Group, then class:
-137 -137 51 0 150 100 84 482 -35 -42 -90 -241 -70 -6 157 211 -19 57 290 181 24 59 -44 135 -75 -81 -95 46 -> Zs.TL
-248 -118 -9 -197 39 129 89 450 3 12 -129 -268 -138 -95 155 -100 -2 69 374 174 6 199 -43 119 -57 -127 -82 48 -> Zs.TL
-389 18 -72 74 82 170 -85 323 33 -19 -24 -73 -86 -41 -49 -96 -101 204 119 -21 -10 218 -28 -12 -62 -138 -150 -24 -> ZD.JJ
-130 -159 -105 30 36 -17 137 530 80 36 -75 -301 -17 -29 71 -132 99 88 568 -451 -94 250 -132 39 3 -113 6 41 -> NL.MF
-50 -121 -56 86 114 -51 -14 382 54 91 -20 -275 102 8 14 -376 118 78 474 -335 -121 83 -80 -6 3 -98 25 51 -> NL.Hl
-168 -93 147 91 95 264 86 576 -52 -37 -20 -116 -123 -30 -46 61 -62 169 -5 -96 -96 254 -70 41 -88 -181 -214 -46 -> ZD.JJ
-100 -99 -57 39 19 132 40 498 27 16 -16 -160 -86 -47 187 -125 -39 128 307 95 -15 225 -54 -2 -19 -87 -45 34 -> Zs.RG
-196 -361 -72 109 -20 141 136 677 21 69 -46 -287 -182 119 121 -252 -15 301 299 88 19 132 -119 -27 -68 -223 119 114 -> Zs.RG
-50 -75 -210 -14 60 -144 16 269 20 106 -84 -305 10 92 101 -250 95 -30 638 -323 -169 61 -65 -1 -88 -117 -9 59 -> NL.MF
-233 -266 -47 82 96 130 -55 412 27 31 -79 -250 -243 -70 233 -215 -58 93 378 251 -65 78 -35 -57 -167 -227 -117 62 -> Zs.DZ
-151 -145 17 119 91 220 103 408 23 63 -45 -100 -93 -41 -7 138 -37 161 -116 5 115 264 -99 81 -66 -55 -67 58 -> ZD.NR
-109 -106 -1 56 54 69 58 481 46 18 -85 -288 -48 32 23 -144 44 53 516 -426 -152 95 -123 34 -4 -100 -159 -10 -> NL.Hl
-67 -71 74 44 42 192 111 469 108 10 -57 -90 53 -21 48 67 -121 179 -39 -25 -3 229 -162 -59 -54 -105 -181 27 -> ZD.JJ
-169 -238 -54 -28 121 15 99 430 27 12 -67 -283 -39 -13 172 222 67 86 432 -143 -174 109 -92 91 -68 -17 -34 119 -> Zs.DZ
-143 -53 124 131 73 288 80 561 36 -59 -64 -124 -87 -68 81 1 -96 214 36 115 31 320 -69 -10 -2 -143 -205 14 -> ZD.JJ
-87 -34 48 89 86 202 89 675 1 -28 -103 -168 -122 -37 100 114 -20 140 161 -15 55 208 -83 47 -26 -99 -31 23 -> ZD.RJ
-207 -350 0 96 0 150 -7 433 12 19 -33 -195 -258 -106 105 -190 -56 144 221 183 69 177 58 106 -75 -207 8 39 -> Zs.RG
-174 -261 164 100 21 238 58 673 32 -21 -103 -148 -250 -153 29 -147 -76 190 111 -73 -98 177 -139 -5 -102 -241 -201 61 -> ZD.JJ
-74 26 -56 67 32 -4 32 145 97 -12 -106 -318 18 -13 136 -415 49 -23 689 -151 -26 92 2 106 46 -66 -49 -7 -> NL.Hl
-55 -122 -176 61 48 -5 -1 43 17 106 -96 -215 -3 -7 77 -168 56 -20 501 -210 -137 108 -52 60 -48 -127 -81 29 -> NL.Qj
-94 41 -123 -35 -12 -5 49 540 -18 -21 -33 -132 -24 54 240 -2 36 90 275 139 60 26 -27 -8 -48 10 147 1 -> Zs.DZ
-153 -172 -19 76 86 68 34 371 13 9 -101 -234 -24 -19 167 98 -7 52 311 209 62 62 20 152 -96 10 21 38 -> Zs.TL
-157 -251 -31 57 23 108 105 330 18 109 -77 -247 -27 -2 113 103 100 9 316 -138 -40 203 -226 52 -98 -71 40 10 -> LP.PC
-187 -178 -26 -8 135 104 86 220 52 -12 -130 -252 -80 -28 126 234 41 21 344 -164 -95 211 -86 130 -165 -122 -144 46 -> LP.PC
-145 -89 21 150 88 224 26 526 119 -63 -66 -184 -174 -104 8 -95 -122 169 114 -99 -46 250 -143 3 2 -184 -182 -11 -> ZD.JJ
-112 -129 26 124 31 20 53 511 1 26 -68 -167 -78 -44 155 -137 9 117 277 267 89 137 -51 100 -14 -95 16 50 -> Zs.RG
-143 -133 144 54 123 227 137 321 18 -20 -81 -135 -49 -97 36 279 53 143 18 -70 -16 309 -97 53 -96 -17 -161 61 -> ZD.NR
-146 -243 -59 105 15 -42 79 300 26 74 -186 -310 -40 19 71 -284 30 7 556 -410 -192 144 -77 -20 -52 -217 -37 50 -> NL.Qj
-206 -358 44 16 64 51 95 94 37 57 -125 -151 -114 -11 101 215 9 35 135 -172 31 143 -123 69 -122 -119 -39 113 -> LP.HH
-116 -193 -183 9 138 93 23 107 69 91 -43 -229 -88 -29 142 203 11 39 312 12 -65 288 -63 125 -123 -88 -43 26 -> LP.MQ
-122 -89 -56 72 71 107 35 414 1 39 7 -168 -68 -8 82 25 -7 94 229 97 61 228 -20 74 -76 -52 -4 30 -> Zs.RG
-123 -145 -152 81 90 82 68 199 31 -2 -94 -184 -25 -27 197 -73 -24 108 307 279 53 228 6 16 -111 -57 15 50 -> Zs.TL
-187 -60 154 -9 132 258 151 342 62 -11 -162 -221 -73 -96 98 364 -52 176 96 89 -14 368 -102 147 -48 -26 -274 -20 -> ZD.NR
-92 -185 -51 70 -76 -64 -9 573 97 69 -35 -268 -106 -11 11 -367 88 66 576 -546 -228 7 -130 -67 15 -120 18 39 -> NL.Hl

Group, then class:
-120 -62 -29 71 144 -44 105 -15 166 -205 -105 -60 -26 30 -218 -104 -230 280 148 76 -69 -250 -97 82 -40 -215 -64 19 -> Jb.C
-148 -71 -8 69 25 62 36 -75 -114 -99 -149 310 21 110 53 51 -69 302 195 66 -135 -368 -180 -56 35 -417 70 53 -> Dp.N
118 -132 143 280 245 -44 36 -72 -129 -125 -170 -78 69 191 -14 217 -12 -116 149 6 480 -501 -5 398 -119 -354 130 5 -> Jb.C
32 127 -222 -25 -186 38 110 14 -13 40 -93 -36 -37 94 68 -51 66 302 -58 316 -154 370 -280 -307 292 -84 -174 -77 -> ZN.Y
-35 -25 -202 79 -84 -157 16 44 257 -35 -71 134 -72 499 215 -318 -12 395 -195 275 -173 -409 -172 -187 215 -466 59 143 -> Rh.R
0 56 82 236 35 -59 -176 -184 19 -105 -140 193 -78 52 -72 175 24 3 127 114 -107 -303 -44 21 61 -526 335 4 -> Dp.N
-146 289 -84 69 -33 -169 -79 37 97 -140 62 139 -92 39 222 -65 40 340 56 29 347 -699 63 96 103 -368 85 69 -> Rh.M
-6 158 117 38 10 26 126 -82 -223 -4 -126 15 -35 242 51 104 16 142 144 235 270 -289 -35 62 63 -232 129 45 -> ZN.J
64 -57 86 253 146 249 13 8 83 -42 -123 -153 -208 212 -38 -361 -43 -43 87 37 149 -300 -28 75 14 -126 -89 65 -> Jb.C
-125 30 14 -115 35 -14 552 -118 -256 -89 111 108 -72 587 170 65 -84 181 31 312 575 -698 -140 63 176 -492 36 9 -> ZN.Y
84 126 -109 34 -44 178 -121 -129 172 -112 56 29 -18 -78 -99 129 -42 -183 127 100 -24 -574 -108 -65 -177 128 -74 -94 -> Jb.S
-258 115 -95 46 78 -43 119 -140 110 -199 -127 185 -56 157 12 -15 30 249 285 314 -80 -756 -51 42 56 74 284 15 -> Dp.X
-69 91 -92 8 -226 -7 23 4 56 -13 241 92 -3 485 -55 -22 53 267 -93 270 13 317 -41 -150 252 -280 -64 -131 -> ZN.Y
63 -65 180 -4 134 33 156 -8 20 -218 -101 44 -80 127 -20 -75 47 -62 69 -108 -120 -397 -35 165 -165 -177 156 121 -> Dp.X
-273 15 -495 -182 58 -132 -7 53 239 -26 241 -23 -98 183 175 -22 39 -53 -141 -29 73 -691 136 -41 49 108 -240 51 -> Rh.R
-195 -39 72 -37 -29 3 55 -8 119 -129 -28 127 30 271 205 -101 209 207 18 -120 128 -835 133 19 50 -14 38 126 -> Rh.R
268 -56 47 51 -152 -111 -38 29 152 124 -4 28 -95 -13 123 -131 -109 203 60 139 -316 -42 -333 72 93 -371 296 34 -> ZN.J
48 15 -26 -1 0 172 274 -38 -80 -136 -30 91 8 170 20 113 -2 -50 260 -8 535 -384 37 84 -78 -139 -77 102 -> Jb.C
-308 167 -197 7 88 -76 596 236 131 -416 -58 188 -184 146 -1 -252 36 513 240 234 -192 -936 -164 -154 159 -370 87 85 -> Dp.N
217 -50 52 3 -45 79 -246 45 154 -71 -60 27 136 176 176 134 -38 167 90 51 -308 344 -52 36 -68 -396 151 97 -> Dp.X

Group and class of each row:
27 4 -222 -123 110 121 17 -58 -272 -119 -102 -13 -111 -236 232 148 10 -194 -112 -81 -34 -34 -298 -14 46 385 -358 162 -> Fm.(52)
-14 72 438 228 -133 -234 -186 209 524 -207 116 -3 -73 314 156 -99 29 -297 -210 143 171 -274 15 16 -24 -674 57 169 -> QN.(60)
-4 -56 20 -26 -45 -71 122 -100 -285 -120 -36 -63 -56 -173 -149 58 14 -119 -261 -223 -6 -346 -105 13 80 306 14 335 -> Fm.(52)
-106 -143 198 -122 -7 192 -11 -106 -132 5 49 155 18 10 234 6 -83 9 281 -175 20 -576 -267 75 -73 -29 -41 3 -> QN.(59)
12 -16 190 -95 28 309 -274 -111 94 -158 -32 20 -64 -41 160 35 -25 -99 126 -190 71 -564 -176 71 -31 60 126 75 -> QN.(59)
110 6 -94 -75 44 -91 -122 -97 -320 -142 -256 -61 26 -151 243 79 84 -120 -188 72 24 -10 -54 -42 -2 406 -103 -37 -> Fm.(52)
-6 -90 -69 -231 -92 15 -44 -144 -349 -29 -288 37 -14 114 434 61 -52 58 286 -246 75 -294 -308 15 -76 119 53 11 -> QN.(59)
-78 -72 193 -135 33 213 -24 -164 -23 -54 -150 -20 -52 -73 212 -49 23 -93 207 -242 -44 -631 -205 56 -18 60 90 -3 -> QN.(70)
-12 -90 289 -15 -16 241 -125 49 121 -163 272 137 18 138 -111 -20 6 -125 212 -173 109 -696 -100 53 -58 -160 129 88 -> QN.(60)
-58 -86 185 -120 68 241 -45 -123 -29 -43 -62 73 -5 -72 59 34 16 60 240 -256 -22 -512 -76 66 -61 -3 176 -35 -> QN.(59)
-56 -7 -142 -118 61 486 -4 -105 218 92 -96 -103 -72 -131 -85 99 -60 99 -5 -121 99 -229 96 44 -86 -88 66 -333 -> Qq.(68)
25 -74 -23 -154 16 540 -163 91 222 -24 -44 -4 -79 -145 110 121 -68 46 254 -78 176 -49 175 55 -70 -151 -37 -366 -> Qq.(55)
-46 -173 -360 -194 76 637 -6 -82 68 83 -110 -16 -45 -326 111 219 -45 111 -1 -110 -59 -193 -98 64 11 31 -61 -236 -> Qq.(66)
47 -38 -221 -183 29 294 -69 -73 0 78 -352 -119 -70 -201 303 153 -34 145 22 -53 66 -10 -94 42 66 36 -20 -389 -> Qq.(66)
1 28 23 -93 -102 988 -100 -1 419 -131 323 -112 -150 -182 -764 73 -112 -45 -224 -129 -210 -660 -187 157 132 -274 150 49 -> Qq.(55)
-45 -58 112 -52 -18 32 -51 -74 -124 -65 -143 14 -2 37 328 7 -43 -37 118 -111 34 -454 -218 44 -120 -76 58 56 -> QN.(59)
89 50 -315 26 73 -299 171 -38 -414 -69 -350 -149 0 -124 370 94 146 -88 -231 51 231 264 -3 -84 -85 394 -36 -72 -> Fm.(53)
-26 43 -113 -209 101 523 -89 40 141 44 -128 -77 -70 -223 41 141 -50 110 7 48 -176 -62 28 56 15 43 1 -122 -> Qq.(68)
83 -124 -264 -189 -13 552 -41 -133 -352 -10 -96 59 -80 -343 197 101 11 -4 226 -304 -1 -270 -228 13 -38 528 -353 -190 -> Fm.(53)
-83 -93 325 -199 14 314 -111 -107 192 -50 219 163 -39 79 -63 -41 -37 -25 232 -260 -57 -633 -592 80 33 -151 166 231 -> QN.(70)
10 -42 -99 -39 70 53 6 -1 -249 -212 -31 -57 -25 -191 83 114 92 -263 -253 -84 109 -149 -230 -32 40 285 -211 227 -> Fm.(65)
-8 23 16 -89 69 147 78 -60 -272 -150 -224 -8 -1 -319 75 75 65 12 -73 -67 -88 16 -216 -43 35 501 -217 84 -> Fm.(53)

Group and class of each row:
23 -415 -56 305 -187 -111 66 19 -272 -243 -123 173 -33 255 170 237 -106 -240 245 -184 29 141 11 268 -61 117 -182 380 -> Mt.Hn
-137 -521 -62 103 -114 -50 89 -146 -12 108 -145 264 43 -118 266 -33 154 295 149 -121 14 286 98 319 288 -204 -233 140 -> DJ.JF
26 -329 26 223 -186 -110 164 144 -251 211 -296 -5 -109 98 55 142 38 309 58 -36 -36 23 -79 298 231 -132 -203 179 -> TM.GS
76 -493 47 545 12 -85 409 -99 23 362 -176 -471 -34 -359 83 -55 202 453 24 -68 196 323 -93 269 198 -60 148 -81 -> BL.Qt
24 32 -212 86 -342 -53 -194 50 -337 -148 -19 144 105 330 -81 268 26 -260 133 13 -199 141 327 37 26 64 -262 303 -> BL.RC
18 -345 -73 279 -143 -23 13 -145 -176 203 56 -149 8 17 -64 20 -3 -204 54 64 -38 106 6 115 -15 -10 -19 11 -> BL.Qt
47 -136 -79 172 -107 -4 93 -75 -202 116 -79 -275 -72 -31 -40 59 101 182 63 19 -15 153 -101 138 43 34 -5 143 -> BL.Qt
143 -376 78 198 -140 -116 107 85 -90 -46 -258 114 -32 196 208 136 -48 174 115 -162 21 320 -19 244 72 -147 -331 187 -> Mt.Hn
72 -100 23 217 -41 -102 196 259 -146 241 -284 -78 -80 -69 69 52 93 213 21 65 174 277 -88 73 -114 -33 -212 85 -> TM.FR
-81 -569 55 299 -97 -54 259 223 -9 191 -126 217 -20 -91 346 35 47 444 3 -241 30 455 -57 232 140 -206 -49 123 -> DJ.Nh
114 -260 122 164 -149 -156 187 64 113 -166 -200 -32 -53 -6 180 47 145 27 -120 -124 -11 233 -24 253 56 179 74 342 -> Mt.JN
4 -236 -43 346 -132 -126 256 -120 -76 102 -186 -264 14 -37 117 -6 131 47 89 -21 -10 172 -333 323 101 135 -109 43 -> BL.Qt
-31 -687 88 252 62 -268 509 -22 151 389 -341 -136 -91 -397 403 -171 -40 706 -20 -110 234 496 -258 315 215 -257 -5 -37 -> DJ.JF
44 -488 65 198 96 -242 494 38 244 59 -209 -194 90 -241 275 -262 80 316 -37 -174 63 269 -131 314 -35 168 185 371 -> Mt.JN
58 -384 188 223 -199 -209 86 173 -35 28 -281 -12 -95 -17 93 118 -7 74 -113 -254 -25 221 67 241 93 146 -43 438 -> Mt.JN
44 -373 240 242 239 -129 200 102 -84 -139 -340 -89 -94 78 140 27 157 -147 -26 -203 -35 262 6 151 80 64 -89 414 -> Mt.JN
-8 -382 38 1 -90 -111 115 54 -92 183 -299 31 -13 -119 287 62 174 311 133 -11 -102 303 -118 247 278 -295 -145 75 -> DJ.JF
70 -60 -10 150 -93 -117 -53 204 -239 96 -72 66 -3 107 -59 165 26 15 30 35 -70 -196 -10 -21 101 -60 -254 130 -> TM.GS
-22 -341 18 39 -56 -113 122 99 -18 41 -236 97 -11 -244 299 62 99 243 77 -7 32 255 -65 268 201 -113 -96 -49 -> DJ.JF
-27 24 86 12 -41 -65 2 171 -62 -158 -120 194 -7 253 82 61 -122 -363 -66 -76 -63 -84 138 41 62 154 -124 391 -> Mt.JN
-72 -476 65 7 13 -61 80 34 -170 150 -135 19 -15 -70 114 65 105 102 43 -79 -110 109 -105 199 124 -66 -133 42 -> DJ.JF
-73 -437 -31 110 -110 -217 190 -59 11 116 -181 215 56 -176 430 -82 122 307 108 -35 36 392 -127 270 230 -196 20 86 -> DJ.JF
17 -366 -32 120 -228 -19 60 95 -110 216 -65 -1 -55 -115 204 159 130 118 147 -20 98 59 -135 23 138 -3 -86 -56 -> DJ.Nh
6 -200 -44 68 -109 -95 121 96 63 117 -79 -206 -67 -129 158 31 138 281 -112 11 -11 169 -46 171 166 138 -13 -54 -> DJ.Nh
129 -186 37 242 -17 -75 168 402 -101 205 -296 -488 -148 -197 46 25 83 268 75 19 64 205 -134 103 167 -22 -14 -12 -> TM.GS
160 -224 -1 446 -2 -92 298 -40 -104 262 -187 -485 -6 -183 121 -58 -8 393 103 -146 146 207 -134 351 100 -60 51 27 -> BL.Qt
28 -141 -43 55 -229 -173 47 -304 -217 47 -160 -145 107 -85 -127 120 -55 -129 -13 -56 5 257 91 206 69 -51 -69 123 -> BL.RC
70 -82 -25 168 -164 -71 91 329 -241 141 -112 195 -60 120 52 125 82 -59 -20 74 -44 -55 -75 87 125 80 -189 149 -> TM.GS
62 -419 134 226 35 -111 365 34 -54 40 -317 8 -108 -82 263 12 46 202 107 -242 45 282 -144 386 40 -33 -110 272 -> Mt.Hn
32 -353 -55 180 -46 -177 141 40 -20 26 -154 13 36 -87 235 -40 -13 161 18 -60 16 279 -87 254 34 -73 -49 185 -> Mt.Hn
113 -168 1 265 -7 -93 248 87 -100 -89 -236 204 -125 -36 199 35 -51 186 118 -108 40 118 -133 221 -4 44 -92 216 -> Mt.Hn
76 -225 -38 207 96 -82 269 106 -9 284 -206 -158 -97 -249 177 -41 238 585 114 -2 -28 138 -157 190 175 -195 -26 -76 -> DJ.Nh
-23 -374 12 181 -20 -211 212 29 70 34 -196 -74 25 -103 129 68 -38 255 -87 -176 24 184 -36 248 53 83 31 178 -> Mt.Hn
67 90 58 106 -79 75 117 386 -231 185 -154 -6 -93 34 116 26 8 78 34 72 -35 -99 -79 -76 67 -13 -132 111 -> TM.GS
-72 -248 12 145 -263 8 54 207 -204 160 -193 169 -110 101 170 124 120 60 135 51 -34 165 69 115 380 -100 -120 158 -> DJ.Nh

Group and class of each row:
330 45 53 -352 20 244 50 81 34 -91 214 -25 201 -62 242 40 224 22 -185 -91 94 -137 -39 141 -28 -16 22 397 -> Qd.W
463 -34 -17 -423 52 129 -82 44 149 -187 224 10 613 -98 4 7 255 27 -344 -135 47 -190 -63 138 -32 37 144 454 -> Qd.V
323 -6 90 -369 48 242 -142 128 -73 -155 214 -21 307 -67 11 -1 235 53 -347 -103 48 -112 -58 82 -2 72 67 361 -> Qd.W
785 83 -94 90 136 -68 -132 96 191 -49 69 47 -118 -70 68 123 164 11 -86 -293 29 -38 -6 85 -40 -2 -230 264 -> QR.B
692 17 -147 95 87 -10 -200 -32 182 -114 158 21 5 -36 -23 -23 270 -40 -158 -302 -55 -92 -68 116 -76 40 -254 193 -> QR.B
214 -58 50 -263 77 97 -82 145 132 -17 139 1 391 -85 47 55 102 -38 -335 -123 -24 -147 -134 116 -28 31 19 205 -> Qd.V
166 183 57 -291 103 320 -98 39 181 -91 272 129 315 -30 -21 -24 251 38 -398 -229 -12 -69 -33 91 54 41 184 341 -> Qd.W
514 27 -78 187 -21 -61 -168 -47 119 -217 85 -8 -336 -7 -22 47 59 -8 -124 -312 16 -104 -77 83 -123 -103 -317 82 -> QR.B
718 137 -47 119 32 241 -167 70 272 -163 82 -5 -55 3 -8 8 145 31 -191 -324 636 -116 -74 38 -337 -42 -404 227 -> QR.B
290 -197 48 -294 111 148 26 150 69 13 220 5 291 -93 10 -4 210 -37 -286 -132 -107 -129 -85 112 29 52 -28 323 -> Qd.W
392 25 60 -295 110 241 111 92 67 -105 186 107 290 -19 -73 -26 223 47 -262 -139 117 -142 -66 238 -17 -86 -40 359 -> Qd.W
333 45 -11 -274 117 98 171 84 177 -250 287 56 292 69 -80 -107 263 27 -377 -213 -39 -48 -102 192 -34 102 -79 315 -> Qd.W
457 166 -342 68 -9 15 -299 -35 226 -111 135 24 -248 7 -196 7 276 37 -170 -266 -223 47 -84 14 -45 -12 -266 -14 -> QR.B
154 28 16 -353 -122 117 100 60 78 -49 324 -13 381 -155 23 -13 197 -8 -286 -266 25 -28 -35 276 -39 66 385 105 -> Qd.W
405 -33 -188 152 21 -3 -139 -38 166 -44 73 -10 -218 -9 -9 57 106 -78 -161 -284 -58 6 29 72 -57 -42 -199 132 -> QR.F
340 98 -90 116 64 -37 -336 54 318 -101 172 100 -101 -11 -2 48 149 -8 -153 -346 33 -86 -29 10 -1 -13 -255 23 -> QR.F
296 43 184 -324 63 179 -55 90 113 -60 189 50 396 -55 10 11 183 57 -189 -99 8 -121 -80 39 -34 86 93 332 -> Qd.W
264 73 54 -276 26 92 41 90 89 -155 166 25 479 -73 14 11 311 -66 -272 -73 -34 -108 29 31 84 22 85 352 -> Qd.V
465 114 -129 165 -191 -35 -170 -54 151 -74 199 -21 -310 162 -227 72 124 -123 -105 -264 93 -107 -39 49 -57 -6 -220 128 -> QR.F
537 86 -72 334 -35 12 -174 -28 172 -116 72 20 -313 -28 -22 82 6 -75 -178 -279 111 -80 4 161 -40 14 -276 186 -> QR.F
255 -13 48 -488 119 76 -26 166 176 129 180 11 445 -122 -21 11 76 -44 -367 -104 -50 -129 -30 144 17 -15 213 391 -> Qd.V
338 24 -136 -192 139 -149 -319 86 395 -182 122 57 -73 -60 27 87 210 21 -261 -431 -209 70 -67 -45 10 36 -300 106 -> QR.B
753 1 -149 79 -159 -12 -186 -24 111 -127 120 -4 -151 -78 5 88 7 -27 -42 -290 119 -119 85 49 -67 -34 -342 408 -> QR.F
560 45 -85 202 -58 -63 -138 -94 278 -33 80 55 -217 -77 6 103 22 -128 17 -271 63 -64 -16 66 23 -102 -148 153 -> QR.F
537 25 -97 103 -1 66 -264 6 311 -187 402 17 -29 27 -32 113 106 -10 -119 -351 -38 -56 41 149 -121 -82 -186 272 -> QR.F
456 -34 83 -297 60 257 -24 13 199 -76 215 -1 182 -87 52 -123 104 -7 -271 -150 -107 -159 -92 139 -39 170 -3 359 -> Qd.V
391 -85 167 -334 114 113 84 29 146 -10 171 -97 393 -8 -38 21 43 117 -289 -19 53 -216 16 181 -37 27 58 510 -> Qd.V
437 -15 13 -305 50 -26 -56 50 221 -96 264 -6 446 -65 -18 11 209 29 -320 -154 40 -184 -147 122 20 9 26 352 -> Qd.V
330 6 82 -239 -111 85 -98 68 101 -51 139 -31 368 0 -29 10 221 23 -128 -105 -14 -25 -94 172 -77 72 72 167 -> Qd.W
592 35 79 -60 12 14 -205 43 314 -160 212 33 1 -17 -19 90 109 26 -269 -288 42 -131 -42 97 -73 14 -178 504 -> QR.B
736 23 -62 42 5 -61 16 28 217 -124 89 20 -11 -88 -52 83 82 66 -157 -224 71 -103 -21 90 -83 -175 -301 245 -> QR.F

Group, then class:
-178 205 -471 -122 -40 187 -68 113 -105 -434 151 36 -10 -20 191 -158 -152 81 65 94 236 -94 -536 165 -32 234 -142 -38 -> (88).Bb
105 -146 -75 -389 -96 -19 -120 85 155 -66 -119 -20 -102 -128 55 29 -6 231 -27 133 -81 -58 -744 8 160 125 102 -70 -> (90).ZT
-119 28 -103 95 102 -56 -32 31 -221 -456 18 25 -90 -3 138 -4 -30 13 66 -7 45 173 -103 32 -58 63 -132 3 -> (84).ZH
-12 6 -147 -90 18 33 -44 35 29 -240 -84 8 -124 -42 -29 -183 -47 91 19 40 29 13 -596 62 176 -62 133 -171 -> (90).Cd
127 -84 -386 120 -194 154 80 -86 -35 -308 125 5 -48 128 78 524 75 183 -258 181 241 207 -671 9 -35 106 -13 -13 -> (84).Tg
117 -20 -391 -242 -41 86 -36 122 34 -296 32 7 -4 -13 164 121 -265 154 5 96 150 -13 -936 98 -65 -44 -179 -114 -> (90).Cd
